Below are the code and all the weights of a small trained network. Each question names an input and a class and asks about switching units off, where a switched-off unit gives its printed mean instead of its output.

import numpy as np


def w(rows, s, z=0):
    codes = np.array(rows[::2]) - 128.0
    scale = np.full(codes.shape[1], s)
    scale[-1] = z or s
    return codes * scale


def f(y):
    return y / 2 * (1 + np.tanh(0.7978845608 * (y + 0.044715 * y**3)))


def log_softmax(a):
    a = a - a.max(-1, keepdims=True)
    return a - np.log(np.exp(a).sum(-1, keepdims=True))


def net(x, mask):
    res = np.array(x, float).reshape(1, 6) / 4 @ E
    y = f(res @ A[0][:, :-1].T + A[0][:, -1])
    res = res + np.where(mask, y, B[0][:, -1]) @ B[0][:, :-1]
    return log_softmax(res[-1] @ U[:, :-1].T + U[:, -1])


A, B = {}, {}
E = w([
[143,109,149,102,97,203,118],'x0',
[125,126,127,131,128,128,128],'x1',
[129,130,138,129,131,129,130],'x2',
[245,144,147,171,88,137,220],'x3',
[64,164,95,88,62,96,205],'x4',
[167,87,170,76,118,83,109],'x5',
],0.011)
A[0] = w([
[167,105,193,29,97,43,87,50],'N0',
[77,133,205,52,96,254,147,153],'N1',
[71,176,106,213,138,192,131,69],'N2',
[41,152,130,42,53,115,206,3],'N3',
[96,156,139,179,193,14,149,73],'N4',
[22,132,144,81,123,117,100,50],'N5',
[93,112,124,120,186,147,36,104],'N6',
],0.0095,0.0074)
B[0] = w([
[28,122,58,184,158,239,184,208],'N0',
[148,121,64,128,48,93,85,250],'N1',
[46,39,138,135,142,187,182,192],'N2',
[140,149,168,200,213,176,72,244],'N3',
[186,86,50,97,7,173,56,194],'N4',
[212,137,142,109,120,106,201,239],'N5',
[149,184,149,176,121,133,151,254],'N6',
],0.018,0.0067)
U = w([
[172,89,168,186,176,176,29,110],'0',
[222,144,146,157,78,142,248,68],'1',
[53,54,92,119,120,164,167,91],'2',
[146,82,81,106,52,130,46,77],'3',
[120,131,130,120,114,116,124,250],'4',
[124,129,123,120,116,121,115,239],'5',
[98,107,143,56,155,36,100,123],'6',
[90,83,185,53,153,76,102,82],'7',
],0.011,0.017)

Each question gives the input, the list of numbers given to net, and the class t.
The units are the neurons (one row each of A and B). Each row of codes is followed by its name. A weight is (code - 128) times the scale printed after its matrix; where a second scale follows, it is the last column's (A, B and U).
mask holds one flag per neuron, in row order. A switched-off neuron (its flag False) gives its mean, the last column of its row in B, instead of its output. The means were averaged over made-up inputs and are rounded, as every weight is.
A unit's drop is (log p(t) with every unit on - log p(t) with that unit switched off) / (log p(t) with every unit on - log p(t) with every unit switched off).
The circuit of an input: a set's keep is (log p(t) with only the set's units on - log p(t) with every unit switched off) / (log p(t) with every unit on - log p(t) with every unit switched off). Starting from all 7 units, units are removed one at a time, each time the one whose removal leaves the highest keep (on an exact tie, the one counted first), for as long as the keep stays at least 0.8.
units of the circuit, in order: the units of the circuit, biggest drop first
unit that matters most: the unit with the biggest drop
top k neurons: the k neurons with the biggest drops, biggest first
drop of u: that unit's drop, to one decimal
input [-6,-5,1,1,5,-8], class 2: units of the circuit, in order => N2
input [1,7,2,6,6,-2], class 4: top 2 neurons => N5, N6
input [-7,-5,3,7,7,1], class 0: units of the circuit, in order => N3, N5
input [-5,7,4,5,-1,4], class 4: top 4 neurons => N5, N6, N1, N3
input [-8,0,-7,7,6,-1], class 3: top 3 neurons => N4, N5, N6
input [4,-2,6,-6,-2,-1], class 1: units of the circuit, in order => N6, N5
input [6,-4,-8,0,6,8], class 2: top 2 neurons => N0, N6
input [-1,-7,7,-2,6,8], class 2: top 2 neurons => N0, N6
input [2,-4,1,6,-3,-8], class 2: units of the circuit, in order => N2, N5
input [5,-2,-7,-3,-6,2], class 5: top 3 neurons => N3, N4, N1
input [5,-3,0,-5,3,1], class 1: top 2 neurons => N5, N4
input [6,-4,4,0,-3,-3], class 3: top 2 neurons => N1, N3
input [6,5,5,-6,6,3], class 0: top 2 neurons => N3, N4
input [-1,3,3,-7,-5,2], class 1: unit that matters most => N6
input [-5,7,-2,-7,0,-7], class 1: top 2 neurons => N5, N6
input [1,-8,-1,4,-6,4], class 4: top 2 neurons => N3, N5
input [8,-3,-7,3,-4,0], class 3: top 2 neurons => N1, N3
input [-4,1,-2,0,2,2], class 3: units of the circuit, in order => N4, N6
input [0,7,7,-3,-6,7], class 2: drop of N3 => 0.5
input [-7,-8,-2,-7,-7,8], class 2: drop of N5 => 0.0
input [-7,-7,1,-1,1,-1], class 3: unit that matters most => N4
input [4,0,8,-8,3,-4], class 1: drop of N5 => 0.8
